Below is a small trained network, with its code and all its weights. Each question gives an input and a class and asks what happens when units are switched off, that is, made to give their printed mean instead of their output.

import numpy as np


def w(rows, s, z=0):
    codes = np.array(rows[::2]) - 128.0
    scale = np.full(codes.shape[1], s)
    scale[-1] = z or s
    return codes * scale


def f(y):
    return y / 2 * (1 + np.tanh(0.7978845608 * (y + 0.044715 * y**3)))


def log_softmax(a):
    a = a - a.max(-1, keepdims=True)
    return a - np.log(np.exp(a).sum(-1, keepdims=True))


def net(x, mask):
    res = np.array(x, float).reshape(1, 7) / 4 @ E
    y = f(res @ A[0][:, :-1].T + A[0][:, -1])
    res = res + np.where(mask, y, B[0][:, -1]) @ B[0][:, :-1]
    return log_softmax(res[-1] @ U[:, :-1].T + U[:, -1])


A, B = {}, {}
E = w([
[254,37,159,133,181],'x0',
[127,114,114,138,111],'x1',
[58,94,97,246,234],'x2',
[132,134,133,126,135],'x3',
[78,81,254,176,68],'x4',
[52,23,131,12,172],'x5',
[133,136,139,122,138],'x6',
],0.007)
A[0] = w([
[127,110,124,130,99,92],'neuron 0',
[110,102,225,164,90,134],'neuron 1',
[152,154,152,8,52,92],'neuron 2',
[184,158,17,93,167,54],'neuron 3',
[25,209,113,104,98,95],'neuron 4',
[93,85,228,159,87,146],'neuron 5',
[215,228,123,255,88,48],'neuron 6',
[235,48,154,155,140,90],'neuron 7',
[48,93,94,170,208,110],'neuron 8',
[51,117,94,201,206,127],'neuron 9',
[75,60,130,43,157,9],'neuron 10',
[180,150,152,43,63,118],'neuron 11',
[12,197,102,107,68,43],'neuron 12',
[167,164,151,31,34,117],'neuron 13',
[100,103,228,156,86,123],'neuron 14',
[47,29,118,13,184,103],'neuron 15',
[123,151,161,124,159,133],'neuron 16',
[103,74,236,157,75,143],'neuron 17',
[29,218,111,122,83,38],'neuron 18',
[169,151,152,38,33,101],'neuron 19',
[47,181,97,141,71,127],'neuron 20',
[96,90,239,152,69,122],'neuron 21',
[165,156,15,66,177,64],'neuron 22',
[221,67,185,125,166,44],'neuron 23',
[82,63,129,46,151,40],'neuron 24',
[175,119,46,100,141,97],'neuron 25',
],0.0069,0.0013)
B[0] = w([
[127,138,129,126,135,128],'neuron 0',
[89,159,64,84,149,196],'neuron 1',
[99,109,168,234,158,212],'neuron 2',
[64,157,69,90,159,188],'neuron 3',
[180,60,150,95,159,189],'neuron 4',
[82,158,89,89,161,207],'neuron 5',
[174,193,189,99,2,237],'neuron 6',
[168,87,127,82,125,216],'neuron 7',
[134,127,164,182,141,199],'neuron 8',
[116,113,171,217,186,207],'neuron 9',
[153,191,185,139,27,197],'neuron 10',
[96,93,133,230,196,200],'neuron 11',
[199,44,139,64,148,196],'neuron 12',
[119,125,127,212,191,214],'neuron 13',
[84,170,68,96,162,197],'neuron 14',
[161,180,189,145,20,254],'neuron 15',
[118,121,130,130,128,130],'neuron 16',
[91,154,89,75,151,217],'neuron 17',
[162,57,143,81,135,191],'neuron 18',
[105,129,150,193,187,210],'neuron 19',
[183,93,142,98,144,180],'neuron 20',
[97,159,68,96,139,214],'neuron 21',
[70,185,61,92,154,195],'neuron 22',
[153,67,127,75,150,207],'neuron 23',
[140,188,175,147,20,194],'neuron 24',
[115,140,98,103,141,164],'neuron 25',
],0.0076,0.0065)
U = w([
[141,207,174,127,23,188],'0',
[84,104,142,244,201,140],'1',
[34,194,39,37,166,2],'2',
[186,2,138,44,150,166],'3',
],0.0096,0.00059)

Each question gives the input, the list of numbers given to net, and the class t.
The units are the neurons (one row each of A and B). Each row of codes is followed by its name. A weight is (code - 128) times the scale printed after its matrix; where a second scale follows, it is the last column's (A, B and U).
mask holds one flag per neuron, in row order. A switched-off neuron (its flag False) gives its mean, the last column of its row in B, instead of its output. The means were averaged over made-up inputs and are rounded, as every weight is.
A unit's drop is (log p(t) with every unit on - log p(t) with that unit switched off) / (log p(t) with every unit on - log p(t) with every unit switched off).
The circuit of an input: a set's keep is (log p(t) with only the set's units on - log p(t) with every unit switched off) / (log p(t) with every unit on - log p(t) with every unit switched off). Starting from the 12 units with the biggest drops (on a tie, the unit counted first), units are removed one at a time, each time the one whose removal leaves the highest keep (on an exact tie, the one counted first), for as long as the keep stays at least 0.8.
units of the circuit, in order: the units of the circuit, biggest drop first
most important unit: the unit with the biggest drop
top k neurons: the k neurons with the biggest drops, biggest first
drop of u: that unit's drop, to one decimal
input [7,3,-8,6,-4,-6,7], class 1: most important unit => neuron 11
input [6,-7,5,4,4,2,0], class 3: units of the circuit, in order => neuron 23; neuron 7
input [5,3,-5,-2,-1,5,-1], class 0: units of the circuit, in order => neuron 15; neuron 24
input [3,1,-4,-7,-5,-1,0], class 2: top 3 neurons => neuron 22; neuron 3; neuron 9
input [-3,-5,7,7,6,8,-8], class 0: top 2 neurons => neuron 15; neuron 10
input [3,-2,3,7,5,6,8], class 0: units of the circuit, in order => neuron 15; neuron 10
input [4,-4,1,7,-4,-3,-2], class 2: units of the circuit, in order => neuron 3; neuron 2
input [7,-1,5,-1,-6,-5,8], class 3: units of the circuit, in order => neuron 7; neuron 23
input [-5,-7,8,3,-6,4,4], class 1: top 2 neurons => neuron 9; neuron 8
input [-7,1,-8,-8,8,-3,-2], class 1: top 2 neurons => neuron 2; neuron 13
input [7,-7,-7,-7,-8,7,-6], class 2: top 2 neurons => neuron 22; neuron 3
input [-7,3,6,-1,6,-4,5], class 3: top 2 neurons => neuron 12; neuron 18
input [-7,-5,-4,4,1,-4,6], class 3: drop of neuron 12 => 0.1
input [2,8,4,-3,-5,-7,2], class 0: drop of neuron 13 => 0.0
input [5,3,6,-5,2,-8,-2], class 0: drop of neuron 6 => 1.0
input [-6,-1,2,7,6,2,-2], class 2: top neuron => neuron 14
